Here is a tiny trained network, its code and every weight. The questions are about switching its units off for an input and a target symbol, where a switched-off unit gives its printed mean instead of its output.

import numpy as np


def w(rows, s, z=0):
    codes = np.array(rows[::2]) - 128.0
    scale = np.full(codes.shape[1], s)
    scale[-1] = z or s
    return codes * scale


def norm(h):
    return h / np.sqrt((h * h).mean(-1, keepdims=True) + 1e-5)


def f(y):
    return y / 2 * (1 + np.tanh(0.7978845608 * (y + 0.044715 * y**3)))


def softmax(a):
    e = np.exp(a - a.max(-1, keepdims=True))
    return e / e.sum(-1, keepdims=True)


def log_softmax(a):
    a = a - a.max(-1, keepdims=True)
    return a - np.log(np.exp(a).sum(-1, keepdims=True))


def net(x, mask):
    ids = ['ΞΩαδεζημπσ'.index(c) for c in x.split()]
    T = len(ids)
    res = E[ids] + P[:T]
    r = norm(res)
    for j in range(2):
        rows = slice(2 * j, 2 * j + 2)
        q, k, v = (r @ M[0][rows].T for M in (Q, K, V))
        z = softmax(np.where(np.tri(T) > 0, q @ k.T / 2**0.5, -1e9)) @ v
        o = O[0][rows]
        res = res + np.where(mask[j], z, o[:, -1]) @ o[:, :-1]
    y = f(norm(res) @ A[0][:, :-1].T + A[0][:, -1])
    res = res + np.where(mask[2:6], y, B[0][:, -1]) @ B[0][:, :-1]
    return log_softmax(norm(res)[-1] @ U[:, :-1].T + U[:, -1])


Q, K, V, O, A, B = {}, {}, {}, {}, {}, {}
E = w([
[210,109,149,81,151,129],'Ξ',
[80,125,93,148,155,56],'Ω',
[57,87,111,136,66,151],'α',
[6,73,96,120,217,117],'δ',
[85,216,74,71,109,49],'ε',
[105,25,238,118,104,240],'ζ',
[127,111,98,122,85,81],'η',
[145,17,128,49,128,154],'μ',
[71,172,106,110,120,163],'π',
[114,151,177,156,114,128],'σ',
],0.02)
P = w([
[140,61,176,244,176,176],'0',
[129,129,175,218,249,127],'1',
[112,138,183,198,210,151],'2',
[37,114,201,232,79,222],'3',
[106,171,154,175,164,109],'4',
[114,160,167,170,144,115],'5',
[80,200,186,181,77,140],'6',
[97,120,184,162,106,165],'7',
[142,206,182,128,116,139],'8',
[108,194,172,169,130,116],'9',
[151,189,146,107,189,97],'10',
[129,136,174,137,165,129],'11',
[95,201,156,181,146,99],'12',
[169,134,133,104,254,75],'13',
],0.0061)
Q[0] = w([
[110,163,204,204,205,46],'h1',
[65,196,177,120,163,138],'h1',
[162,141,66,254,157,111],'h2',
[164,163,130,76,65,139],'h2',
],0.0081)
K[0] = w([
[62,112,205,78,67,110],'h1',
[124,199,175,136,98,196],'h1',
[90,53,130,62,193,145],'h2',
[149,65,199,221,253,97],'h2',
],0.0059)
V[0] = w([
[80,88,19,110,102,2],'h1',
[106,227,122,201,136,123],'h1',
[144,35,32,63,170,187],'h2',
[198,87,148,177,62,39],'h2',
],0.009)
O[0] = w([
[135,247,163,76,108,104,255],'h1',
[196,90,78,185,181,136,136],'h1',
[78,114,143,79,125,150,129],'h2',
[137,83,183,171,41,26,32],'h2',
],0.012,0.003)
A[0] = w([
[137,42,145,166,133,101,49],'n1',
[168,117,82,166,186,255,12],'n2',
[137,115,113,150,16,140,59],'n3',
[79,104,162,156,189,222,247],'n4',
],0.0065,0.0013)
B[0] = w([
[176,62,126,223,200,80,132],'n1',
[202,120,2,151,64,74,164],'n2',
[142,187,43,188,217,21,113],'n3',
[218,186,139,219,100,78,254],'n4',
],0.0068,0.0041)
U = w([
[144,101,87,108,88,72,77],'Ξ',
[166,178,172,169,147,2,153],'Ω',
[107,152,120,139,83,89,68],'α',
[100,196,134,117,199,154,130],'δ',
[155,166,101,131,126,79,58],'ε',
[118,104,151,172,128,118,253],'ζ',
[125,136,150,139,80,41,127],'η',
[79,98,153,38,107,118,193],'μ',
[182,176,34,132,140,176,127],'π',
[205,124,117,199,145,49,93],'σ',
],0.0086,0.0048)

Each question gives the input, a string of symbols that net reads in full, and the target symbol t.
The units are the heads (2 rows each of Q, K, V and O) and the neurons (one row each of A and B). Each row of codes is followed by its name. A weight is (code - 128) times the scale printed after its matrix; where a second scale follows, it is the last column's (O, A, B and U).
mask holds one flag per unit, heads first, then neurons. A switched-off unit (its flag False) gives its mean, the last column of its rows in O or B, instead of its output. The means were averaged over made-up inputs and are rounded, as every weight is.
A unit's drop is (log p(t) with every unit on - log p(t) with that unit switched off) / (log p(t) with every unit on - log p(t) with every unit switched off).
The circuit of an input: a set's keep is (log p(t) with only the set's units on - log p(t) with every unit switched off) / (log p(t) with every unit on - log p(t) with every unit switched off). Starting from all 6 units, units are removed one at a time, each time the one whose removal leaves the highest keep (on an exact tie, the one counted first), for as long as the keep stays at least 0.8.
units of the circuit, in order: the units of the circuit, biggest drop first
most important unit: the unit with the biggest drop
top k neurons: the k neurons with the biggest drops, biggest first
heads that matter: for each layer, one digit per head in row order, 1 if its drop is at least 0.15 and else 0, layers parted by /
drop when u is switched off: that unit's drop, to one decimal
input α ζ Ω Ω μ Ξ, target μ: most important unit	n4
input π Ω Ω, target π: heads that matter	01
input Ω δ Ω, target δ: top 2 neurons	(n4, n2)
input δ π δ μ, target π: heads that matter	01
input Ω μ μ Ξ Ω μ Ω Ξ, target μ: units of the circuit, in order	(n4, h1)
input δ Ω ζ δ δ π, target π: units of the circuit, in order	(h1, n2)
input Ξ Ξ α ζ Ω μ π ζ σ, target σ: units of the circuit, in order	(h1, n4)
input μ Ω μ δ ζ η, target μ: units of the circuit, in order	(h2, n4)
input π δ Ω Ω δ δ Ω Ω Ω Ω Ω Ω δ α, target δ: heads that matter	10
input Ω Ω Ω Ω Ω ζ ε Ω Ω ζ δ σ, target σ: heads that matter	10
input δ α Ω Ω Ω π ε α, target π: heads that matter	11
input δ δ δ π, target π: top 2 neurons	(n2, n4)
input Ω ζ π Ω α, target π: drop when n4 is switched off	-0.1
input Ω Ω Ω η, target Ω: most important unit	h2
input ζ Ω Ω, target ζ: drop when h1 is switched off	0.8
input Ω Ω Ω Ω ζ π δ Ω δ δ π Ω Ω, target π: drop when h1 is switched off	0.2
input π ζ μ μ Ω Ξ Ω Ω δ μ Ω, target μ: drop when h1 is switched off	0.2
